Each row is followed by its class.
[ 178   44  142 -274   97 -206 -367 -110  142 -225  273 -250   99 -143
 -250   24  -49  -21    4  155 -250  133  218   18  404   93  -23  192
  -29  184  115  -63 -157  597 -130  326   35  -37  219  -96   87 -169] : j569
[ 105 -265  -77   58 -162  108  211  -96  219  150  -20  -46   68  -19
 -104  -13   23   52  214   42  -35   80 -430 -193   37  -47  -70 -103
   82  194  208 -223 -321  202  -91 -125   18  379  -10 -156    9   99] : j855
[ 149 -178  117 -207   49 -286 -413  -80   15 -194  361 -137  222 -170
   50   -4  -96   12  180   67 -212  170   75  -84  369  131  -87  258
   91  361   48 -169   82  275 -155  501  260 -711    5  -78   42 -106] : j422
[ -45  201 -259 -366 -179 -213   27    4   38 -104 -209  114  -84  -59
 -175   86 -121 -329   75  137   42  -24  -70  179  -14   34   34  -67
 -184   15 -178  304 -184 -194   49   -2  142 -336  -39  197   64   63] : j855
[ 101 -270  -13  213   36   13  289 -121  151  139  -46 -123  -33  -12
 -101  -15  181  150  130   -7  -41  -34 -405 -143   43  -91  -86 -191
   79  266  111 -183 -212   66  -32  -81    1  382   40 -176   85  291] : j849
[ 176 -113  100   -7   27  171  206  -23  -19  -54  130  -52  153  111
   72    9  196    9   38 -270  -78   79 -126 -150  -90 -164   14   56
  118 -170   16  277   35    1  244 -293   27 -120  114  -62  -70 -141] : j950
[ -53   87  208  200   77  306  256  138  236  -12  233  -83  246   13
  -50   31  134  193  -47 -242  -18  116 -108 -198    4 -131 -109   74
  274 -147  -83   33  113  140  152 -207  157   72  189  -33  -25   10] : j950
[-161   -4 -252 -223 -232 -205   91   -9   88 -178 -110   82  -21 -119
 -202  -20   35 -180   25  191   51   28  -41  282   34   34   66 -172
   78  211 -266  175 -107 -268   -9 -150  119 -359  109  178   91   53] : j422
[  84 -333 -128  179  -66   57  226  -95  171   93  -62  -41   94  -53
 -177  -46  207  100   48   42 -232   35 -249 -184  100  -29   -6 -215
   23  200  191   23 -313  187  -72 -261  -61  433   42 -141  101  101] : j849
[-502  523 -134  204 -275  155  -10  245  -45  -94  271 -363 -247 -121
 -437  -36   98 -110  244   85 -130 -235  144  132  295 -187 -174    1
    2   32 -320   40  155  235  277  379  268  170  306 -236  637 -319] : j950
[ 144  -31  190 -257  117 -322 -317  -17 -142 -128  355 -156  186 -192
 -279   34   -2   29   -5  248 -343  103  319  118  417  131   30  199
 -188   71   93   36 -223  503 -211  256  -83  -47  134  -46  -42 -219] : j518
[  96   60  179  131  243  161  316   -5   66 -123  223   67  352    1
  -32  -60  180  229  -27 -203  -98  184  117  -67 -113 -383 -272  151
  257 -292  -63  256  160  -32  281  -18  -12  -99  220   31   52  -63] : j849
[-614  446 -221  257 -352  245   97  133  -48   95  271 -148 -233 -126
 -124 -150  273 -237  -20   66   39 -132  -80 -241   87 -136  -71  -36
  -77  207 -169  -55  103  396  111  144  -44  101  188 -184  291 -347] : j134
[-182  -53 -307 -311 -347 -222   59   60  -49 -129 -110   94   58  -81
 -128   38  -49 -355    6  198   35  -47 -198  141  -93  165   97 -161
  -21  -59 -184  395 -235 -177    4 -308   -7 -278   -4  161 -250  -94] : j950
[ 258    5  113 -301  -22 -306 -236  -32   61  -44  256 -142  176 -280
 -321   66  139   57   15  117 -149   98  215  132  355  232    2  298
  -94  351   -8 -222 -274  545 -148  347  -44 -103   95  -38   64 -103] : j667
[-187  125 -311 -137 -233 -150  140   -9  122 -185  -72   57    0 -118
 -330  -17   96 -126   31  176  -37   11 -114   54   20  -80  -61 -181
   77  137 -223  223 -232 -118  -30 -129  178 -166  106  183  111  -53] : j950
[-116   -5 -210 -253 -240 -174   26   90   42 -135 -157   78   37 -175
 -197    3  -39 -129   85  212   34  -48  -86  186  -43   80   53 -170
   -5   35 -231  241 -164 -129   50 -147   12 -311   98  121  -65   38] : j855
[-477  748   39  160 -166   53  -75   82   20   60  169   39 -278  -80
  -81   70  259 -199 -233  210   -7 -269  -16 -233  -59 -251 -200   10
 -502  143  -74  -34 -136  341   78  327  -24  -58  183   83  195 -375] : j667
[  78   -4  170 -270  110 -303 -278    0  329  -88  484 -134  343 -106
 -138 -121  -32 -201  -84  215  -13  223 -118  122  329  -62  177  -88
 -183  251   -8   73 -211  469 -240  149 -134 -698   72   -7  244  121] : j518
[  52  -23  179  -30   67 -214 -272   50   94  -64  494 -194  265 -129
 -376 -117  100  198   87  236 -235  223  195  187  426   80  -69  163
   73  352  -38 -145 -118  719 -192  293 -169  -60  162   14  199  110] : j134
[  12 -105  -25  -56    7  108  104  167   93   46  226   47  280   52
  -33 -119  227  114  126 -306 -101  122 -116 -224   85  -80  173   68
   27 -252   16  310    2   75  176 -335 -246    1   93  -86   78  -10] : j422
[-378  513 -246  172 -303  192  -46  130  -96   68  240 -108 -281 -101
 -216  -20  385 -253 -138  137  -77 -184   53 -234   96 -153 -180    2
 -227   93 -179   72   56  245   44  157 -104  -24  157 -104  252 -500] : j569
[  30 -259  -31  239  -89  122  264  -54  153   83 -105 -118  -14  -59
 -148  -60  119  213  110   44  -99   33 -454 -175   61  -84 -110 -262
  290  270  157 -203 -122  108  -99 -179  165  380  110  -75  147  330] : j776
[ 301   -8   86   51  226   34  168 -262  580   24  -14 -145 -178  -47
  -59    0  117  228   10  -73  218  165 -476  181  186 -307   76  -31
  -30  681  102 -436   55  183  227  221  361  163  -59   10  746  814] : j667
[-540  549 -109  262 -146  196   85   97  -28   67  304 -213 -230  -81
 -147  -61  237 -117  -19  162  -89 -105  -62 -299   90 -311 -155 -124
 -171  163 -232  100   16  480   49  262  -80  149  293 -230  229 -200] : j667
[ -83  -96 -138  252   17  213  266  -40  244  139  -72 -100   21  -10
 -189   29   53  229   87   78 -203   64 -180 -140  111 -205   15 -163
  168  178   52   18  -75   28  -53 -238  208  445   17  -99  146  264] : j849
[-414  494 -203  171 -244  173   13   63  -96   49  220 -137 -282 -116
 -222  -31  190 -229   13  115  -71 -167  -18 -125  119 -188  -85  -50
 -216  210 -165   69  145  343  112  194   57  -16  226 -139  349 -274] : j422
[  63 -259  -36  178 -101  117  243  -98  173   88  -24 -113  -32  -19
  -97  -21  121  136   58   59 -112  -28 -335 -194  100 -104  -76 -157
  121  286  157 -192 -168  168  -35 -128   97  222  105  -79  160  253] : j134
[  33 -272  -96  122 -191   26  186  -89  156   75  -69  -47   70  -79
 -197   27   86    5  146   -7 -133  -38 -461 -212   11   60  -22 -136
   17  234  151 -156 -186  137    4 -107   43  329   36  -78 -107   46] : j776
[-415  610 -153  324 -222  130   52   47  101    9  245 -178 -323 -215
 -171   16  200  -87 -108  116 -137 -214   48 -251  183 -325 -263   -5
 -101  191 -144    1   25  345   87  294  168   51  283 -166  450 -373] : j518
[  76 -157  -13 -159    8 -282 -294   46  -69  -65  443 -204  128 -118
 -429  -48  146   23  118  207 -264   74   58  278  333   -9   20  133
  -91  255   50   22 -144  577 -207  136   54 -198  184  -27  200  -25] : j518
[  17 -167 -292 -340 -372 -247   -9  -87   56 -206 -185  265   61 -171
  -47    0  147 -261   15   20  -49 -156 -209   62 -152  223   68    2
  -73  112  -75  349 -256  -87   35 -114 -131 -650   70  122 -121 -138] : j667
[ 102  -47   37   25   33  133  148  -32  147 -140   74  -68  233    6
  -75  -49  156   23   61 -343 -115  121  -67 -221   26  -32  -81   73
  162 -192   71  184  -51   48  249  -14  -14   78  148 -144   55 -146] : j308
[-482  540  -96  205 -169  320  -58  -10   11  -99   78 -128 -325 -179
 -220 -106  374 -266   71 -137  -76 -178   79 -293   85 -189 -206 -141
 -142  104 -116  -41 -109  297   86  151  105  224  371 -253  420 -544] : j284
[ 173   93  186  -81   93 -214 -238 -322 -161  140  324   24  239   85
   71   68   54 -104  290   51 -531   76  395 -300  588  450  182  331
 -117  116  235   38 -407  426 -279 -260 -239 -310   45 -217 -416 -316] : j422
[ -25 -250   59  242  128   93  207    8  403    7  110 -258  108 -154
  -63   84   65  137  107  130  -38  -10 -240 -105   80  -44 -222 -258
  218  390   61 -333  -82  302 -141   36  393  370  285 -221   64  120] : j422
[-194  -32 -160 -236 -275 -278  172   50  -62    2 -106  230  215  -25
 -143  -28   58 -311  146  196   46  -38 -284  209 -185  168   73 -251
    7   -4 -236  356 -285 -106 -156 -129 -178 -401    1  218 -350   37] : j284
[-497  565  -57  227 -236  155   18  171  -17   10  206 -118 -294  -92
 -184  -12  121 -166 -143  148  -66 -149  145 -195  149 -211 -104  -44
 -238   62 -193   64   23  375   33  209  -95  136  210  -48  385 -310] : j776
[-250  -34 -254 -373 -332    6   46  222 -133 -113 -257  209  -69 -175
 -469   54 -185 -153  196  139  -35   -8 -103  259  171   99  249 -277
   62  -81 -355  337   51 -348 -155 -334   68 -227  153  171  280  235] : j308
[  -2  -82  188 -183  169 -220 -260   68  -53 -116  427 -226  153  -13
 -322  -49  159  135   40  223 -197  162  147  148  370   50    6  124
  -16  159  -37  -15 -165  456 -229  197 -152  -98  134  -14   94  156] : j849
[-136  -48 -208 -121 -271 -122  138  117  111 -114 -136   89   54  -54
 -226  -77   -8  -90  145  151   50  -77 -199  202  -41   27   64 -280
  230  101 -229  192 -167 -170  -21 -236   72 -271  108  197   49   83] : j569
[  31   43   60  -91  -97  195   22   28   95  -36  273   53  189   91
  -64    1   96  -56   26 -272 -102  134 -101 -419   14 -157   69  138
  -21 -365  -23  346  -75  202   71 -151 -262   30   78  -63 -109 -192] : j667
[   3 -112   92   91  -22  261  133   38   87    5  240  -43  141  152
   69  -42  129   23   10 -270  -29   54  -59  -40  -77    1   80   99
  266 -150    3   92  163  120   93 -275  -75    1  102 -131  -92  -82] : j134
[  90 -291 -218   38 -145  123  188 -132   96  153 -158  -66  -31   24
 -140   78  -71  -73  144   44 -318   -4 -414 -230   14  -13  137 -178
  -85  209  184   31  -97  266   19 -141  180  323  -60 -185 -130   66] : j284
[-432  550 -174  187 -138  190   46  128   43   62  487  -67 -291   98
 -189  114  189 -284  -95  146   21 -213  105 -167  199 -290   -4  -51
 -374  -28 -258  223   30  256 -100  133 -155  190   36  -54  474 -188] : j849
[ -35 -106   35   97   28  271  304  188  216  -72   95  -61  141   76
 -165 -180   96  145  -25 -296 -123  169 -447 -130 -141 -182    4  -51
  264 -260   -2  343  126   32  236 -214  -52  204  109  -75   10   81] : j518
[ 154  122  337   -2 -121  -95 -281   51   42   -2  471  -38  224 -260
 -376  285   50  113   62  181 -384   28  286    5  651  194  -62  329
 -162  188  -77   41 -162  307 -337   48  148 -228   99   94   81 -234] : j950
[-444  460 -184  262 -318  205  142  197  183   82  230 -108 -143  -42
 -312  -72  314 -146   27  110  -52 -216 -218 -122   51 -145 -200 -103
   68   45 -218   80  158  133   37  165   17  -93  215 -107  402 -185] : j134
[-133  119  216    0  265  -75 -287   38  104 -161  488 -326  223  -49
 -283  -83  120  113   40  309 -162  247  373  232  388  -41 -167  145
  -56  299  -10 -223 -151  501 -135  387  109  201  188  -25   92 -180] : j569
[  93   28   77  -28   72  292   67   86  124 -107  132   -6  183  -23
   59  -63  123   88  -56 -286  -83  254   42 -329   32  -45   -2  104
  107 -266  -55  334   28   45  133 -134 -223   80   -1  -82  -42  -93] : j855
[  58 -269  -39  215 -101   96  263 -154  240   89 -146 -151   23  -94
 -174  -79   60   73  157   45  -93   10 -486 -173  -22 -101  -69 -250
  202  311  207 -205 -176  101    2  -55  186  406   54 -115   57  160] : j134
[ -99    1 -249 -179 -384 -132   -9  159   61  -85 -193  150   37 -112
 -324   -1  -34 -183   39  213  -46 -116  -11  120   -6  124  110 -186
   96 -148 -223  384 -255 -199  -74 -327  -45 -246   15  281   -7  -49] : j284
[  36  -54  246 -145  161 -194 -334   46 -102 -140  451 -300   71  -68
 -349  -78   12  189  101  304 -249  241   74   25  545  -57  -36   76
 -174  214   62  -16 -156  639 -219  321    0   99  112   -1  220  236] : j776
[-376  437 -169  383 -307   70   55   77  -74   46  323 -128 -189 -176
 -203  202  353 -136 -134   15 -122 -337   -5  -96   26 -102 -251  -53
  -69   58 -183  244   54  335  -38    7   31   93  407 -176  113 -345] : j308
[-340  538 -153  107 -252  149  -65   -4   47   -6  210  -62 -210 -209
 -256  -83  161 -178  -65    9  -70 -186  -57 -106   26 -299 -194   68
 -393  169  -88  -25  -53  341  206  341  -35  -66  217 -187  329 -503] : j284
[  72 -187  -46  230  -37  115  211  -66  198   68  -41 -139    4  -84
 -220   42  183   91  102   23 -129   24 -350 -135   57  -42 -111 -181
  185  177  111  -75 -195  108  -55  -77   88  357   30 -129  127  226] : j308
[-165 -128 -243 -285 -332 -232  -20  151  105  -64 -135  238  238 -141
 -341   79 -100 -175  150  141   44 -139  -95  282 -179  109   73  -98
   20   -2 -197  203 -276 -197 -111 -234   26 -295   64  274 -171 -144] : j849
[ 100 -311  -95  153 -174  147  257 -100   94   46 -103  -42  -14  -34
 -209  -22  254   92  145  -75 -185  -34 -442 -216   97   -9  -64 -132
  139  220  194 -145 -211   16    6 -129   69  111   63 -128  238  173] : j308
[ -30 -191  -81  130  -92  184  193   54  275   69 -105  -94  -49 -244
 -240  -76  153  184   58   57  -85   58 -263  -47   60 -228  -46 -202
  265  225   48 -172 -144  123  -51 -187   66  324  165 -104  398  165] : j518
[ 108 -159  116  -62   73 -331 -360   79  153 -112  473 -137  289 -109
 -350   66  -24   51   60  326 -407  200  297  -35  517  159   -7  238
  -14  183   30    3 -115  603 -252  202  -38  -49  104  132   47 -132] : j518
[  93 -174  165 -188    1 -123 -291   -5   22 -153  411 -118  254 -197
 -364 -108    7   42  126  171 -339  218  151 -161  464   87   15   70
 -139  182   30    5 -208  765 -231  270 -229  -66  168 -112  103 -127] : j134
[  30  -91    3 -179   44 -186 -216    2  147 -140  413   21  297 -191
 -342 -170   43  122   66   24 -253  412  164   61  487  143   66  210
  113  204  -78  -34  -91  500 -271  179 -205  -53   10  -31  205   62] : j284
[  25 -231    9  221  -26  101  229 -117  264   86  -16 -126  -28  -65
 -178  -68  192    0   78   15  -81   43 -506 -304   37  -68  -87 -274
  163  272  154 -235 -164   97 -132  -92   28  408   69 -131   96  159] : j134
[ -94 -231 -106  200 -176   94  155   65  177  111   80  -72   60    6
 -229  -71  290  150  167   86 -207   60 -294  -65  252  -79  -79 -250
  124  196   -3   41 -241  145 -183 -174  -53  275  122  -86  318  285] : j284
[ 102   36  132 -208   43 -253 -372  -70 -103 -140  411 -207  145 -174
 -423  -40  -29   45  106  254 -390  111  297  220  452  159  -25  168
 -195  249    5   15 -233  621 -193  281  -54  -62  150 -147  -33 -206] : j134
[-523  518 -133  304 -279  161  120   31  -43   13  323  -89 -178  -98
 -178   -7  271  -71 -169  121   -7 -124    4 -132   26 -249 -245  -45
  -75  129 -269   78   79  375   35  207 -111  103  292 -147  135 -266] : j849
[-459  463 -177  224 -231  149  -18  184 -147  146  275 -154 -254  -43
 -193  -23  326 -172   19   85 -204 -211   62 -265  105 -143  -79   -5
 -211  128 -231  114  -10  434   27   71 -140  -81  264 -207  204 -341] : j667
[  86  115 -162  -25   49  219    0  252  440   39  -55  -28  -40  -89
   17   69 -145   -7 -101 -149 -134   20   61 -255   60 -264  169    9
   94 -402  -88  569  134 -339    9 -281   62  -99 -142  -50  383  -81] : j518
[-554  463 -217  218 -331  277    0   21  -20  -11  281  -83 -262 -147
  -74  -16  128 -250  -68  -30  -42 -147  -48 -197  157 -263  -74   87
 -232  255 -132   -5  127  201  149  180  114  -88  191 -113  390 -379] : j518
[-104 -103    2  330  -56  364  371  -57  473  -17 -116 -153  -71  -40
  137  -91  128  139   52   15  120  -10 -693 -330 -140 -264 -313 -172
   30  436  182 -320  -37   52  351  172  474  130   52 -116  188  148] : j855
[-404  444 -146  279 -216  109  120   49  -31    1  246 -156 -300 -120
 -273   38  189 -178  -77   81   -3 -154  -67  -73  -18 -223 -121  -74
  -62  177 -267   -6  173  312   76  282  -34   83  228 -170  256 -273] : j308
[-557  463 -192  291  -85  155  -96   72  -47   -3  171 -205 -336  -85
  -33   34  126 -238  -25  -17 -125 -195  -56 -388    0 -280 -111  -33
 -457  349  -89   47   16  283  190  343  108   87  150 -157  218 -457] : j308
[-576  489 -238  281 -249  201  229  123    4   11  264 -190 -265  -52
 -196  -26  165 -259 -127  145  -96 -117    4 -253   89 -230 -130  -54
 -137   76 -227   56  127  366  149  138   70  153  237 -202  264 -419] : j950
[ 100  -98  126 -226   86 -203 -312  -78   49 -113  384 -131  233 -162
 -299  -55   64  209  133  266 -188  194  227  137  372   25  -82  253
  -35  332    8 -221 -170  610 -193  384  -27 -259  109  -97   82  -45] : j849
[-137  102   97  396   72  299  172  228   10   96  400 -249  183  143
  -22    1  210  114   98 -236 -311   69  -72 -899  193 -362  -29   16
 -106 -276 -122  699 -101  213  199 -220 -366  188  146   44 -113   -8] : j422
[-112 -109  207  -31  -36   87  256   14  -44   10  198   14  437  186
  145   23  230  -74   19 -347  -30  -41  -88  -98  -95  269   64  234
   67 -325  106  193 -191  -17   59 -247 -152  -42  203  -96 -571 -214] : j667
[-385  324   72  221 -157   76  -19  306  214  -80  460 -138  220  -52
 -113  242  165   96 -206  480  -74 -263   79  169   52   34 -203   53
   86   12 -164  336 -272  197  -86 -191  102  -61  159  363 -309   -2] : j569
[-134  -33 -223 -257 -253 -120   71   78   33 -172  -84   50  -50  -91
 -283  -65   53 -185    4  152   46  -28 -192  230  -53  -40  131 -194
   64    5 -228  349 -105 -282   22 -233   65 -344   14  214   81  122] : j134
[   0   59  267  -12  151 -250 -330   67  140  -83  363 -234  111 -208
 -303    4   23  171   -7  314 -265  230  170   20  501   45 -101  124
  -10  291  -84  -19  -53  580 -248  308  -41  -18  248    3  179  171] : j667
[-428  397  -67  514 -101   37  148   77  128  -45  361 -325 -148 -211
 -149  -38  243   61 -139  152  -23 -167  139  -56   10 -299 -272  -16
   47  324 -179  -86  -37  364   81  261  -28  289  367 -134  241 -348] : j855
[   8 -166  -16  254  -74   54  271 -129   88   86   -9 -105    3  -65
 -144  -71  204  199   55  105  -75  -41 -434 -138  -21 -166  -89 -292
  251  239  139 -145 -216  219  -87 -169  -41  389  223  -97   99  347] : j667
[  -5 -176  -84  -33  -66 -212  118 -123  155 -206   44   90   40   23
  -99  -98  -78 -193 -150  190  157   51  -32  329 -123   33  107 -148
  -63  198  -89  105 -132 -107  -27 -102  -92  -27  -58  236  -80  -35] : j134
[-224    8 -303 -126 -226  -78   22   48   93  -17 -204  120   61 -115
 -123  -36   10 -258  151   97  -63  -27  -69   84  -58  112  145 -307
   91   48 -185  364 -189  -75 -105 -390   30 -112  109   40  -93 -113] : j284
[-152  162 -289 -229 -299  -86  -35  134  108 -160 -180   97  -77 -171
 -403   19   -9 -200  -68  216 -149    6   35  121  132   74   50 -240
    7 -110 -310  563 -310 -222 -219 -278  -29 -182    6  183   31  -14] : j569
[ -68  -75  163  106  111  127  160  246  248  -54  165   -5  312   99
  -59 -116  296  213  -26 -228  -11  123 -153  -95 -112 -139   56  -55
  299 -263  -92  258  136  -83   56 -131 -206   62  175   62  132  124] : j667
[  93   38  -13 -371   21 -294 -325   33  -26 -171  271 -104  201 -133
 -341  -35  236  -19   58   87 -196  157   43  136  214  235  -68  154
  -59  212  -40  -13 -101  530 -128  500  -97 -374   77  -89   65  -75] : j308
[  -9  -65   51   88   66  247  166   92  231  -56  165   -9  238   57
  -84 -102  145  151   30 -341 -127  205  -96 -101   39 -151   20   95
  224 -163  -36  223  176   62  215 -222  -78  139  212  -50  138   27] : j284
[ -75   80 -175 -277 -254 -207   35   17   26 -146 -175   65   51 -146
 -263   24   41 -214   96  167   26 -128   19  239  -47   71  -22 -123
   41  -47 -218  307 -270 -132   67  -84   41 -333  119  118  -14  -75] : j849
